Below are the code and all the weights of a small trained network. Each question names an input and a class and asks about switching units off, where a switched-off unit gives its printed mean instead of its output.

import numpy as np


def w(rows, s, z=0):
    codes = np.array(rows[::2]) - 128.0
    scale = np.full(codes.shape[1], s)
    scale[-1] = z or s
    return codes * scale


def norm(h):
    return h / np.sqrt((h * h).mean(-1, keepdims=True) + 1e-5)


def f(y):
    return y / 2 * (1 + np.tanh(0.7978845608 * (y + 0.044715 * y**3)))


def log_softmax(a):
    a = a - a.max(-1, keepdims=True)
    return a - np.log(np.exp(a).sum(-1, keepdims=True))


def net(x, mask):
    res = np.array(x, float).reshape(1, 6) / 4 @ E
    u = 0
    for l in range(2):
        y = f(norm(res) @ A[l][:, :-1].T + A[l][:, -1])
        res = res + np.where(mask[u : u + 13], y, B[l][:, -1]) @ B[l][:, :-1]
        u += 13
    return log_softmax(norm(res)[-1] @ U[:, :-1].T + U[:, -1])


A, B = {}, {}
E = w([
[45,1,98,56,14,125],'x0',
[121,60,186,33,170,191],'x1',
[114,206,189,72,110,47],'x2',
[22,99,101,30,164,232],'x3',
[82,185,214,204,216,89],'x4',
[36,148,176,113,123,59],'x5',
],0.00062)
A[0] = w([
[213,104,37,136,118,225,69],'0.n1',
[176,109,92,183,35,56,38],'0.n2',
[69,56,49,64,67,169,30],'0.n3',
[46,147,196,113,132,74,19],'0.n4',
[41,137,193,137,128,68,54],'0.n5',
[72,191,139,69,43,26,69],'0.n6',
[69,55,48,67,68,169,26],'0.n7',
[193,134,169,4,117,154,8],'0.n8',
[198,245,181,198,185,73,106],'0.n9',
[134,144,136,115,131,155,62],'0.n10',
[130,129,132,129,122,129,101],'0.n11',
[69,130,158,63,217,228,68],'0.n12',
[111,21,157,36,79,160,31],'0.n13',
],0.0029,0.0012)
B[0] = w([
[53,93,220,125,163,50,166],'0.n1',
[240,115,88,102,39,25,148],'0.n2',
[37,134,26,94,97,185,198],'0.n3',
[84,125,177,63,139,41,128],'0.n4',
[115,125,185,22,130,60,139],'0.n5',
[140,63,169,190,195,150,158],'0.n6',
[41,131,31,90,99,182,196],'0.n7',
[201,253,186,108,66,190,112],'0.n8',
[28,150,18,123,110,172,248],'0.n9',
[101,117,133,160,94,110,107],'0.n10',
[116,124,116,120,137,126,118],'0.n11',
[188,75,115,166,57,65,178],'0.n12',
[113,235,68,177,164,134,180],'0.n13',
],0.0019,0.0017)
A[1] = w([
[74,90,193,123,145,47,57],'1.n1',
[166,45,197,68,78,90,75],'1.n2',
[208,159,236,164,143,38,117],'1.n3',
[71,125,237,62,163,55,26],'1.n4',
[230,58,109,154,19,8,8],'1.n5',
[233,69,98,124,40,22,7],'1.n6',
[87,106,217,88,140,53,28],'1.n7',
[177,42,168,179,171,164,40],'1.n8',
[179,31,178,184,187,172,44],'1.n9',
[116,233,63,213,192,133,85],'1.n10',
[253,183,236,15,65,217,2],'1.n11',
[106,225,80,92,34,60,126],'1.n12',
[194,107,57,198,66,194,140],'1.n13',
],0.0034,0.003)
B[1] = w([
[100,219,185,40,187,116,108],'1.n1',
[128,221,139,213,219,109,85],'1.n2',
[68,80,83,64,93,166,191],'1.n3',
[43,200,160,72,199,8,121],'1.n4',
[237,69,46,207,41,61,150],'1.n5',
[184,106,69,220,106,58,123],'1.n6',
[56,209,173,75,211,78,90],'1.n7',
[67,89,197,228,207,201,62],'1.n8',
[87,56,207,242,198,209,74],'1.n9',
[247,201,234,203,200,53,231],'1.n10',
[249,252,234,87,29,190,86],'1.n11',
[113,45,170,181,185,202,225],'1.n12',
[43,170,188,54,166,91,254],'1.n13',
],0.0029,0.0013)
U = w([
[253,253,253,3,3,253,31],'0',
[3,3,3,3,3,253,221],'1',
[45,3,253,253,253,253,6],'2',
[253,253,253,253,253,4,134],'3',
[253,3,3,253,3,3,126],'4',
[3,251,253,3,253,3,203],'5',
],0.0043,0.0023)

Each question gives the input, the list of numbers given to net, and the class t.
The units are the neurons (one row each of A and B). Each row of codes is followed by its name. A weight is (code - 128) times the scale printed after its matrix; where a second scale follows, it is the last column's (A, B and U).
mask holds one flag per neuron, layer by layer. A switched-off neuron (its flag False) gives its mean, the last column of its row in B, instead of its output. The means were averaged over made-up inputs and are rounded, as every weight is.
A unit's drop is (log p(t) with every unit on - log p(t) with that unit switched off) / (log p(t) with every unit on - log p(t) with every unit switched off).
The circuit of an input: a set's keep is (log p(t) with only the set's units on - log p(t) with every unit switched off) / (log p(t) with every unit on - log p(t) with every unit switched off). Starting from the 12 units with the biggest drops (on a tie, the unit counted first), units are removed one at a time, each time the one whose removal leaves the highest keep (on an exact tie, the one counted first), for as long as the keep stays at least 0.8.
units of the circuit, in order: the units of the circuit, biggest drop first
most important unit: the unit with the biggest drop
top k neurons: the k neurons with the biggest drops, biggest first
k most important neurons of layer l: the k neurons of layer l with the biggest drops, biggest first
drop of u: that unit's drop, to one decimal
input [-1,-2,0,6,2,-7], class 2: top 2 neurons -> (0.n9; 0.n1)
input [0,3,3,-3,-7,1], class 0: units of the circuit, in order -> (0.n8; 1.n11)
input [4,-8,1,5,3,3], class 5: units of the circuit, in order -> (0.n9; 0.n5; 1.n1)
input [-3,-7,5,-6,0,5], class 4: units of the circuit, in order -> (0.n2; 1.n3; 1.n5)
input [-1,0,2,3,-2,-7], class 0: 3 most important neurons of layer 0 -> (0.n8; 0.n9; 0.n6)
input [1,-2,-3,3,5,-1], class 2: top 4 neurons -> (0.n2; 0.n9; 1.n9; 0.n1)
input [-3,-6,-5,5,4,-2], class 3: 2 most important neurons of layer 0 -> (0.n6; 0.n9)
input [-1,-8,7,-6,3,-2], class 4: most important unit -> 0.n2
input [-6,-5,-8,1,-3,-6], class 2: top 3 neurons -> (0.n13; 0.n1; 1.n9)
input [1,-8,-8,1,7,8], class 5: 2 most important neurons of layer 0 -> (0.n5; 0.n13)
input [-4,4,4,1,3,-7], class 0: 2 most important neurons of layer 0 -> (0.n8; 0.n13)
input [-6,8,5,-5,0,-6], class 0: top 2 neurons -> (0.n13; 0.n8)
input [5,8,7,-1,-6,-7], class 0: top 3 neurons -> (0.n8; 1.n11; 0.n9)
input [-6,-5,-4,3,-5,0], class 3: units of the circuit, in order -> (1.n10)
input [-8,4,-5,3,-1,5], class 2: top 2 neurons -> (0.n13; 0.n12)
input [-7,-6,-8,3,-5,0], class 3: 2 most important neurons of layer 0 -> (0.n6; 0.n12)
input [2,5,-5,-1,4,2], class 2: top 4 neurons -> (0.n9; 0.n1; 1.n9; 0.n2)
input [0,4,-4,0,1,-6], class 2: drop of 0.n1 -> 0.1
input [-2,5,4,-3,-2,0], class 0: drop of 1.n11 -> 0.3
input [-6,0,-8,-4,-4,-6], class 2: drop of 0.n10 -> 0.0
input [-4,2,2,8,2,-1], class 0: most important unit -> 1.n11
